Below are the code and all the weights of a small trained network. Each question names an input and a class and asks about switching units off, where a switched-off unit gives its printed mean instead of its output.

import numpy as np


def w(rows, s, z=0):
    codes = np.array(rows[::2]) - 128.0
    scale = np.full(codes.shape[1], s)
    scale[-1] = z or s
    return codes * scale


def f(y):
    return y / 2 * (1 + np.tanh(0.7978845608 * (y + 0.044715 * y**3)))


def log_softmax(a):
    a = a - a.max(-1, keepdims=True)
    return a - np.log(np.exp(a).sum(-1, keepdims=True))


def net(x, mask):
    res = np.array(x, float).reshape(1, 4) / 4 @ E
    y = f(res @ A[0][:, :-1].T + A[0][:, -1])
    res = res + np.where(mask, y, B[0][:, -1]) @ B[0][:, :-1]
    return log_softmax(res[-1] @ U[:, :-1].T + U[:, -1])


A, B = {}, {}
E = w([
[82,70,190,194,88,138,176,142,51,109,69,134],'x0',
[200,2,194,117,111,91,104,231,205,184,111,114],'x1',
[161,207,170,184,117,71,95,165,145,79,137,187],'x2',
[137,167,181,73,84,39,91,43,55,157,114,101],'x3',
],0.01)
A[0] = w([
[102,132,192,125,89,80,106,67,52,166,95,106,63],'N0',
[74,83,106,75,177,216,155,84,96,184,112,59,49],'N1',
[46,110,176,184,80,165,213,113,83,59,49,123,67],'N2',
[68,87,181,204,93,145,155,154,90,108,47,115,91],'N3',
[178,234,174,235,122,80,67,164,140,6,123,240,89],'N4',
[174,184,104,77,220,121,97,85,164,162,190,83,80],'N5',
[96,88,72,79,112,192,142,104,113,125,103,11,44],'N6',
[75,105,87,213,212,246,197,229,176,75,157,173,58],'N7',
[167,149,78,57,190,159,71,122,187,131,198,140,85],'N8',
[32,212,34,154,130,178,152,29,55,3,162,133,4],'N9',
],0.0066,0.0033)
B[0] = w([
[108,184,160,81,127,57,108,105,121,69,69,122,189],'N0',
[101,146,149,144,192,92,192,156,101,148,221,101,178],'N1',
[145,180,76,135,185,160,137,129,119,60,54,204,222],'N2',
[191,172,57,140,205,193,155,174,180,49,81,196,213],'N3',
[63,98,161,164,192,78,251,134,117,215,202,70,240],'N4',
[151,221,69,110,161,134,144,164,158,35,81,176,178],'N5',
[75,149,253,156,198,137,185,127,98,203,198,101,167],'N6',
[55,207,154,15,49,36,32,110,48,126,109,68,250],'N7',
[155,157,81,133,172,177,177,136,154,32,55,185,187],'N8',
[230,10,181,118,66,172,80,216,197,102,146,38,248],'N9',
],0.0069,0.011)
U = w([
[153,171,84,140,186,166,155,136,150,53,63,194,109],'0',
[63,119,154,158,189,106,219,130,120,183,230,87,97],'1',
[225,2,167,121,49,135,61,211,186,119,129,68,127],'2',
[48,203,132,54,50,56,25,95,79,118,95,89,111],'3',
[99,92,87,163,75,139,123,91,136,131,130,122,254],'4',
[118,119,102,197,70,157,76,76,143,176,129,148,76],'5',
],0.0091,0.0083)

Each question gives the input, the list of numbers given to net, and the class t.
The units are the neurons (one row each of A and B). Each row of codes is followed by its name. A weight is (code - 128) times the scale printed after its matrix; where a second scale follows, it is the last column's (A, B and U).
mask holds one flag per neuron, in row order. A switched-off neuron (its flag False) gives its mean, the last column of its row in B, instead of its output. The means were averaged over made-up inputs and are rounded, as every weight is.
A unit's drop is (log p(t) with every unit on - log p(t) with that unit switched off) / (log p(t) with every unit on - log p(t) with every unit switched off).
The circuit of an input: a set's keep is (log p(t) with only the set's units on - log p(t) with every unit switched off) / (log p(t) with every unit on - log p(t) with every unit switched off). Starting from all 10 units, units are removed one at a time, each time the one whose removal leaves the highest keep (on an exact tie, the one counted first), for as long as the keep stays at least 0.8.
units of the circuit, in order: the units of the circuit, biggest drop first
most important unit: the unit with the biggest drop
k most important neurons: the k neurons with the biggest drops, biggest first
drop of u: that unit's drop, to one decimal
input [0,4,-8,6], class 1: most important unit : N7
input [3,3,3,2], class 4: 2 most important neurons : N9; N7
input [3,3,-3,1], class 4: 2 most important neurons : N9; N4
input [-4,-2,-3,-5], class 3: 3 most important neurons : N7; N3; N2
input [4,5,-6,7], class 3: 2 most important neurons : N0; N4
input [-5,0,1,4], class 0: 3 most important neurons : N7; N5; N8
input [-2,5,6,5], class 1: 3 most important neurons : N9; N4; N7
input [4,7,2,-8], class 3: 2 most important neurons : N7; N9
input [7,7,-7,2], class 0: units of the circuit, in order : N3; N9
input [0,6,8,1], class 1: 2 most important neurons : N4; N9
input [0,-3,-6,4], class 1: 3 most important neurons : N7; N1; N6
input [-7,-4,-8,-6], class 1: 2 most important neurons : N6; N1
input [-6,0,-1,-8], class 3: 3 most important neurons : N7; N3; N2
input [-5,0,-1,4], class 0: units of the circuit, in order : N7
input [-3,6,-4,7], class 3: 2 most important neurons : N9; N0
input [-5,5,2,0], class 0: 2 most important neurons : N9; N8
input [-6,-1,1,6], class 0: 2 most important neurons : N7; N5
input [2,1,5,0], class 1: drop of N4 : 0.2
input [-7,5,2,2], class 0: drop of N5 : 0.1
input [3,-5,4,0], class 2: drop of N9 : 1.0
input [8,-7,8,3], class 0: most important unit : N2
input [-2,-6,5,6], class 2: drop of N3 : 0.0
